Below are the code and all the weights of a small trained network. Each question names an input and a class and asks about switching units off, where a switched-off unit gives its printed mean instead of its output.

import numpy as np


def w(rows, s, z=0):
    codes = np.array(rows[::2]) - 128.0
    scale = np.full(codes.shape[1], s)
    scale[-1] = z or s
    return codes * scale


def f(y):
    return np.maximum(y, 0)


def log_softmax(a):
    a = a - a.max(-1, keepdims=True)
    return a - np.log(np.exp(a).sum(-1, keepdims=True))


def net(x, mask):
    res = np.array(x, float).reshape(1, 5) / 4 @ E
    y = f(res @ A[0][:, :-1].T + A[0][:, -1])
    res = res + np.where(mask, y, B[0][:, -1]) @ B[0][:, :-1]
    return log_softmax(res[-1] @ U[:, :-1].T + U[:, -1])


A, B = {}, {}
E = w([
[211,119,129,67,64,24,134,113,116,217,150,51],'x0',
[50,102,202,87,165,70,173,119,137,184,55,164],'x1',
[177,130,65,235,212,34,60,7,121,138,153,159],'x2',
[180,127,102,63,54,205,156,58,151,140,83,213],'x3',
[157,145,210,61,152,164,60,50,14,111,135,107],'x4',
],0.012)
A[0] = w([
[100,172,195,160,166,195,78,123,169,90,150,196,3],'n1',
[152,191,219,121,149,184,81,89,15,130,87,97,38],'n2',
[66,167,149,174,197,188,134,190,152,50,101,169,86],'n3',
[82,140,222,126,133,100,135,107,165,175,120,116,29],'n4',
[150,185,70,160,90,181,103,154,103,112,194,54,76],'n5',
[89,74,161,92,167,113,201,70,137,155,85,179,117],'n6',
[162,135,146,101,64,79,162,113,149,147,145,72,96],'n7',
[127,42,144,51,101,190,135,254,146,136,148,119,41],'n8',
[142,111,127,130,134,98,127,159,111,154,147,81,135],'n9',
[106,165,190,120,56,142,105,184,103,112,120,120,55],'n10',
[105,116,144,181,185,118,130,193,80,82,152,43,44],'n11',
[208,191,113,123,69,155,118,121,148,78,115,161,102],'n12',
],0.0094,0.0039)
B[0] = w([
[149,85,158,96,69,65,155,70,128,140,188,109,201],'n1',
[96,145,97,190,141,157,145,162,220,148,85,52,223],'n2',
[78,83,139,117,74,131,127,102,124,158,184,100,250],'n3',
[107,126,114,71,142,101,143,171,98,66,150,124,174],'n4',
[67,120,179,42,191,73,91,193,125,83,102,76,208],'n5',
[150,107,170,127,154,92,164,175,86,110,71,142,208],'n6',
[75,162,135,119,60,179,139,80,112,134,199,89,200],'n7',
[174,111,63,154,144,110,32,134,122,157,127,107,240],'n8',
[96,135,130,148,124,225,182,87,99,134,163,136,175],'n9',
[146,101,129,255,152,102,94,99,54,132,124,121,186],'n10',
[220,135,169,122,160,203,174,145,125,179,122,215,205],'n11',
[157,88,163,86,166,141,100,212,122,136,129,186,187],'n12',
],0.01,0.017)
U = w([
[88,126,151,85,62,135,123,69,104,136,175,96,1],'0',
[92,137,160,82,164,68,118,200,88,63,114,127,45],'1',
[155,116,67,203,172,79,55,80,69,130,124,142,192],'2',
[185,114,154,99,133,221,165,153,108,171,104,184,125],'3',
[71,151,66,171,106,132,166,197,251,138,102,92,228],'4',
[86,145,126,133,119,149,117,142,100,100,118,143,221],'5',
],0.016,0.005)

Each question gives the input, the list of numbers given to net, and the class t.
The units are the neurons (one row each of A and B). Each row of codes is followed by its name. A weight is (code - 128) times the scale printed after its matrix; where a second scale follows, it is the last column's (A, B and U).
mask holds one flag per neuron, in row order. A switched-off neuron (its flag False) gives its mean, the last column of its row in B, instead of its output. The means were averaged over made-up inputs and are rounded, as every weight is.
A unit's drop is (log p(t) with every unit on - log p(t) with that unit switched off) / (log p(t) with every unit on - log p(t) with every unit switched off).
The circuit of an input: a set's keep is (log p(t) with only the set's units on - log p(t) with every unit switched off) / (log p(t) with every unit on - log p(t) with every unit switched off). Starting from all 12 units, units are removed one at a time, each time the one whose removal leaves the highest keep (on an exact tie, the one counted first), for as long as the keep stays at least 0.8.
units of the circuit, in order: the units of the circuit, biggest drop first
most important unit: the unit with the biggest drop
k most important neurons: the k neurons with the biggest drops, biggest first
drop of u: that unit's drop, to one decimal
input [-8,7,7,-8,8], class 0: most important unit : n1
input [-3,-2,-8,0,-8], class 2: 3 most important neurons : (n8; n10; n2)
input [-1,3,4,-5,1], class 3: units of the circuit, in order : (n11; n8)
input [2,-3,6,-8,6], class 3: units of the circuit, in order : (n11; n8)
input [-5,4,5,6,-6], class 3: 4 most important neurons : (n2; n8; n5; n6)
input [4,7,-6,4,6], class 1: 2 most important neurons : (n6; n4)
input [1,7,7,4,0], class 1: units of the circuit, in order : (n6; n8)
input [8,-5,0,-3,-7], class 0: 2 most important neurons : (n7; n2)
input [-4,-2,-2,6,-6], class 3: 2 most important neurons : (n2; n12)
input [0,-7,-8,4,-8], class 2: units of the circuit, in order : (n8; n10)
input [0,-1,-7,1,5], class 2: units of the circuit, in order : (n10; n8)
input [-2,4,0,-4,6], class 4: 2 most important neurons : (n2; n5)
input [-8,0,8,-7,2], class 0: 4 most important neurons : (n3; n1; n8; n10)
input [-6,-6,-3,-6,7], class 4: units of the circuit, in order : (n2)
input [4,-2,5,7,6], class 3: 3 most important neurons : (n12; n8; n10)
input [7,8,-7,0,3], class 1: 2 most important neurons : (n4; n6)
input [3,-7,2,-4,-4], class 1: 2 most important neurons : (n5; n2)
input [6,1,4,7,6], class 3: 2 most important neurons : (n3; n12)
input [-3,7,0,-3,8], class 4: 3 most important neurons : (n2; n5; n12)
input [8,5,-1,-7,-3], class 0: units of the circuit, in order : (n7)
input [0,5,-4,-2,-3], class 1: 2 most important neurons : (n2; n4)
input [7,-2,-8,3,2], class 2: 3 most important neurons : (n8; n10; n3)
input [3,5,-7,-8,-7], class 3: 3 most important neurons : (n11; n2; n9)
input [7,-2,2,-7,8], class 4: drop of n2 : 1.0
input [-2,-5,-8,-7,2], class 2: drop of n10 : 0.7
input [-5,4,4,-6,-1], class 3: drop of n5 : 0.2
input [-3,1,-8,8,-8], class 2: most important unit : n8
input [4,-3,-7,1,-6], class 2: drop of n8 : 0.5
